Below is a small trained network, with its code and all its weights. Each question gives an input and a class and asks what happens when units are switched off, that is, made to give their printed mean instead of their output.

import numpy as np


def w(rows, s, z=0):
    codes = np.array(rows[::2]) - 128.0
    scale = np.full(codes.shape[1], s)
    scale[-1] = z or s
    return codes * scale


def norm(h):
    return h / np.sqrt((h * h).mean(-1, keepdims=True) + 1e-5)


def f(y):
    return y / 2 * (1 + np.tanh(0.7978845608 * (y + 0.044715 * y**3)))


def log_softmax(a):
    a = a - a.max(-1, keepdims=True)
    return a - np.log(np.exp(a).sum(-1, keepdims=True))


def net(x, mask):
    res = np.array(x, float).reshape(1, 2) / 4 @ E
    u = 0
    for l in range(4):
        y = f(norm(res) @ A[l][:, :-1].T + A[l][:, -1])
        res = res + np.where(mask[u : u + 3], y, B[l][:, -1]) @ B[l][:, :-1]
        u += 3
    return log_softmax(norm(res)[-1] @ U[:, :-1].T + U[:, -1])


A, B = {}, {}
E = w([
[113,130,111,116,131,188,74,118,221,73,223],'x0',
[133,254,119,176,207,142,192,160,58,134,208],'x1',
],0.0041)
A[0] = w([
[64,164,89,234,188,108,165,141,53,117,124,254],'L0N1',
[30,171,9,160,120,205,35,125,178,7,251,29],'L0N2',
[193,184,123,210,166,161,167,146,100,116,197,97],'L0N3',
],0.0022,0.0036)
B[0] = w([
[117,2,188,82,114,106,94,162,139,97,71,254],'L0N1',
[180,98,199,87,170,118,140,185,148,154,108,195],'L0N2',
[130,121,96,139,78,137,89,73,159,100,90,168],'L0N3',
],0.0037,0.0036)
A[1] = w([
[161,228,170,200,238,135,200,213,14,64,187,150],'L1N1',
[209,135,196,93,177,171,56,170,215,139,125,131],'L1N2',
[118,6,225,59,137,95,99,188,143,113,71,250],'L1N3',
],0.0027,0.0013)
B[1] = w([
[4,89,17,174,7,148,58,8,183,63,80,238],'L1N1',
[148,133,155,101,131,105,193,136,7,139,87,189],'L1N2',
[179,168,35,119,103,153,150,31,72,118,125,252],'L1N3',
],0.0038,0.0044)
A[2] = w([
[157,130,214,106,212,190,88,208,207,89,255,14],'L2N1',
[111,42,160,92,93,65,102,130,127,143,86,36],'L2N2',
[54,187,106,204,167,144,121,141,114,101,180,4],'L2N3',
],0.006,0.0018)
B[2] = w([
[221,74,234,195,242,53,218,255,19,178,18,255],'L2N1',
[47,175,131,169,143,154,90,172,185,102,190,205],'L2N2',
[75,109,30,130,50,209,57,126,236,62,138,193],'L2N3',
],0.0063,0.0043)
A[3] = w([
[80,210,172,217,150,37,203,241,54,253,90,10],'L3N1',
[128,170,108,186,164,158,184,176,82,86,153,54],'L3N2',
[168,238,77,103,134,129,171,66,54,153,190,180],'L3N3',
],0.0064,0.0013)
B[3] = w([
[254,42,206,176,194,20,169,207,100,227,102,254],'L3N1',
[72,60,67,51,27,166,43,45,197,59,83,149],'L3N2',
[110,220,179,42,180,219,164,129,91,64,230,162],'L3N3',
],0.0075)
U = w([
[16,56,12,179,2,172,18,20,232,69,57,179],'0',
[246,30,247,202,240,24,220,246,45,212,53,195],'1',
[97,240,173,25,216,246,232,52,10,53,249,140],'2',
[36,240,146,221,216,75,213,135,203,220,209,1],'3',
],0.0089,0.0085)

Each question gives the input, the list of numbers given to net, and the class t.
The units are the neurons (one row each of A and B). Each row of codes is followed by its name. A weight is (code - 128) times the scale printed after its matrix; where a second scale follows, it is the last column's (A, B and U).
mask holds one flag per neuron, layer by layer. A switched-off neuron (its flag False) gives its mean, the last column of its row in B, instead of its output. The means were averaged over made-up inputs and are rounded, as every weight is.
A unit's drop is (log p(t) with every unit on - log p(t) with that unit switched off) / (log p(t) with every unit on - log p(t) with every unit switched off).
The circuit of an input: a set's keep is (log p(t) with only the set's units on - log p(t) with every unit switched off) / (log p(t) with every unit on - log p(t) with every unit switched off). Starting from all 12 units, units are removed one at a time, each time the one whose removal leaves the highest keep (on an exact tie, the one counted first), for as long as the keep stays at least 0.8.
circuit, biggest first: the units of the circuit, biggest drop first
most important unit: the unit with the biggest drop
top k neurons: the k neurons with the biggest drops, biggest first
drop of u: that unit's drop, to one decimal
input [-3,2], class 2: circuit, biggest first => L2N1; L3N3; L2N3
input [4,6], class 0: most important unit => L1N1
input [7,7], class 0: top 2 neurons => L1N1; L2N3
input [-1,-4], class 0: top 2 neurons => L2N1; L3N1
input [2,3], class 2: top 2 neurons => L2N1; L0N1
input [-3,1], class 2: top 4 neurons => L1N3; L2N1; L3N3; L0N1
input [-2,-1], class 2: top 2 neurons => L1N3; L2N1
input [1,-3], class 2: top 2 neurons => L2N1; L0N3
input [6,-7], class 0: top 2 neurons => L3N1; L2N1
input [-3,-1], class 2: top 3 neurons => L1N3; L2N1; L3N3
input [5,5], class 0: top 3 neurons => L1N1; L2N3; L3N1
input [-2,3], class 2: top 2 neurons => L2N1; L0N1
input [-3,0], class 2: top 2 neurons => L1N3; L2N1
input [0,-5], class 0: circuit, biggest first => L3N1
input [-1,0], class 2: drop of L2N1 => 0.7
input [1,0], class 2: drop of L3N3 => 0.0
input [1,-8], class 0: drop of L3N1 => 0.8
input [-1,-1], class 2: drop of L2N1 => 0.8
